Below are the code and all the weights of a small trained network. Each question names an input and a target symbol and asks about switching units off, where a switched-off unit gives its printed mean instead of its output.

import numpy as np


def w(rows, s, z=0):
    codes = np.array(rows[::2]) - 128.0
    scale = np.full(codes.shape[1], s)
    scale[-1] = z or s
    return codes * scale


def f(y):
    return y / 2 * (1 + np.tanh(0.7978845608 * (y + 0.044715 * y**3)))


def softmax(a):
    e = np.exp(a - a.max(-1, keepdims=True))
    return e / e.sum(-1, keepdims=True)


def log_softmax(a):
    a = a - a.max(-1, keepdims=True)
    return a - np.log(np.exp(a).sum(-1, keepdims=True))


def net(x, mask):
    ids = ['αβγδηλξπστψω'.index(c) for c in x.split()]
    T = len(ids)
    res = E[ids] + P[:T]
    r = res
    for j in range(3):
        rows = slice(2 * j, 2 * j + 2)
        q, k, v = (r @ M[0][rows].T for M in (Q, K, V))
        z = softmax(np.where(np.tri(T) > 0, q @ k.T / 2**0.5, -1e9)) @ v
        o = O[0][rows]
        res = res + np.where(mask[j], z, o[:, -1]) @ o[:, :-1]
    y = f(res @ A[0][:, :-1].T + A[0][:, -1])
    res = res + np.where(mask[3:11], y, B[0][:, -1]) @ B[0][:, :-1]
    return log_softmax(res[-1] @ U[:, :-1].T + U[:, -1])


Q, K, V, O, A, B = {}, {}, {}, {}, {}, {}
E = w([
[198,114,43,81,143],'α',
[123,182,197,74,166],'β',
[172,26,145,119,190],'γ',
[196,37,146,6,124],'δ',
[51,148,14,82,149],'η',
[120,98,182,83,198],'λ',
[117,141,225,54,101],'ξ',
[41,84,176,97,61],'π',
[74,131,133,150,144],'σ',
[26,77,161,99,105],'τ',
[181,40,8,50,127],'ψ',
[167,85,178,221,150],'ω',
],0.02)
P = w([
[40,99,51,134,108],'0',
[91,93,56,109,123],'1',
[101,108,75,110,143],'2',
[104,118,102,106,158],'3',
[112,127,126,103,164],'4',
[127,122,144,100,181],'5',
[123,130,179,94,192],'6',
[121,144,210,100,200],'7',
[127,133,236,86,198],'8',
[132,139,253,85,210],'9',
],0.0068)
Q[0] = w([
[113,125,119,64,150],'H1',
[203,145,93,66,135],'H1',
[90,117,141,68,206],'H2',
[170,223,111,173,2],'H2',
[98,144,138,45,164],'H3',
[201,103,143,218,88],'H3',
],0.034)
K[0] = w([
[52,122,106,60,183],'H1',
[19,136,6,109,106],'H1',
[131,111,193,111,141],'H2',
[23,125,25,134,76],'H2',
[143,116,196,56,173],'H3',
[67,127,24,159,70],'H3',
],0.026)
V[0] = w([
[98,158,73,131,114],'H1',
[85,159,98,114,202],'H1',
[94,211,110,50,95],'H2',
[97,100,99,72,162],'H2',
[156,104,175,113,3],'H3',
[88,110,126,135,93],'H3',
],0.02)
O[0] = w([
[89,133,41,186,106,111],'H1',
[69,183,139,226,204,171],'H1',
[25,198,44,53,244,83],'H2',
[211,14,116,52,185,251],'H2',
[1,58,92,66,5,144],'H3',
[107,75,141,194,81,131],'H3',
],0.008,0.014)
A[0] = w([
[44,229,103,201,127,4],'N1',
[95,127,110,37,150,142],'N2',
[36,64,40,226,172,189],'N3',
[229,103,197,119,157,73],'N4',
[107,140,136,95,161,144],'N5',
[122,146,151,76,1,66],'N6',
[123,158,136,220,30,16],'N7',
[190,190,79,168,149,85],'N8',
],0.0083,0.0026)
B[0] = w([
[202,32,49,115,78,153],'N1',
[154,244,219,142,51,226],'N2',
[161,149,249,182,171,213],'N3',
[32,116,20,153,89,252],'N4',
[158,174,125,149,123,164],'N5',
[144,170,37,222,176,192],'N6',
[119,225,153,1,192,167],'N7',
[49,72,225,125,92,152],'N8',
],0.0072,0.019)
U = w([
[166,169,167,158,140,223],'α',
[51,123,197,108,139,65],'β',
[26,198,128,97,138,180],'γ',
[1,142,51,85,203,233],'δ',
[11,157,104,130,118,3],'η',
[117,166,138,116,142,59],'λ',
[126,160,120,101,155,103],'ξ',
[92,117,94,144,101,88],'π',
[155,219,136,84,180,129],'σ',
[176,134,140,102,150,44],'τ',
[160,147,150,36,109,203],'ψ',
[144,224,86,158,94,218],'ω',
],0.0059,0.0037)

Each question gives the input, a string of symbols that net reads in full, and the target symbol t.
The units are the heads (2 rows each of Q, K, V and O) and the neurons (one row each of A and B). Each row of codes is followed by its name. A weight is (code - 128) times the scale printed after its matrix; where a second scale follows, it is the last column's (O, A, B and U).
mask holds one flag per unit, heads first, then neurons. A switched-off unit (its flag False) gives its mean, the last column of its rows in O or B, instead of its output. The means were averaged over made-up inputs and are rounded, as every weight is.
A unit's drop is (log p(t) with every unit on - log p(t) with that unit switched off) / (log p(t) with every unit on - log p(t) with every unit switched off).
The circuit of an input: a set's keep is (log p(t) with only the set's units on - log p(t) with every unit switched off) / (log p(t) with every unit on - log p(t) with every unit switched off). Starting from all 11 units, units are removed one at a time, each time the one whose removal leaves the highest keep (on an exact tie, the one counted first), for as long as the keep stays at least 0.8.
circuit, biggest first: the units of the circuit, biggest drop first
most important unit: the unit with the biggest drop
top k neurons: the k neurons with the biggest drops, biggest first
heads that matter: for each layer, one digit per head in row order, 1 if its drop is at least 0.15 and else 0, layers parted by /
input γ π γ ψ ξ ψ, target γ: heads that matter	011
input σ τ σ δ ψ δ τ, target ψ: circuit, biggest first	[H1]
input τ σ π τ σ λ, target δ: circuit, biggest first	[N4, N2, H3]
input τ ω τ, target ω: circuit, biggest first	[H2, N6]
input λ α τ ξ τ π, target γ: circuit, biggest first	[H2, N2]
input σ σ π ω, target ω: heads that matter	110
input ω ψ τ δ τ δ α τ λ τ, target δ: circuit, biggest first	[N4, H3, N2, N3]
input δ σ λ τ σ τ τ π ω ψ, target ω: heads that matter	010
input τ σ δ τ β σ π, target σ: circuit, biggest first	[H2, H3, N4]
input τ τ τ τ τ α λ γ, target π: circuit, biggest first	[N4, H2]
input δ τ τ λ β τ δ τ γ τ, target π: heads that matter	110
input β π τ τ ξ σ β τ τ α, target σ: circuit, biggest first	[H2, H3]
input π λ σ τ σ σ, target δ: circuit, biggest first	[N4, N2, H3, N3]
input β π λ τ γ π, target π: circuit, biggest first	[N4, H2, N2]
input τ τ τ ω α, target ω: circuit, biggest first	[H2]
input δ τ β α λ γ σ σ τ, target π: heads that matter	010
input γ ψ τ σ δ β α, target σ: circuit, biggest first	[H2, N4]
input π τ π γ π τ α, target π: circuit, biggest first	[N4, H2, N2]
input σ σ δ τ, target ψ: top 2 neurons	[N4, N2]
input τ π σ, target α: heads that matter	101
input σ τ λ σ γ σ τ τ α, target π: heads that matter	010
input ω σ σ τ ω σ σ, target ω: most important unit	H2
input δ λ τ τ τ τ σ η β ψ, target α: top 2 neurons	[N3, N4]
input γ λ τ ω, target ω: top 3 neurons	[N6, N4, N7]
input τ η ξ γ, target α: heads that matter	100
input τ τ σ σ β β τ σ, target σ: top 2 neurons	[N4, N5]
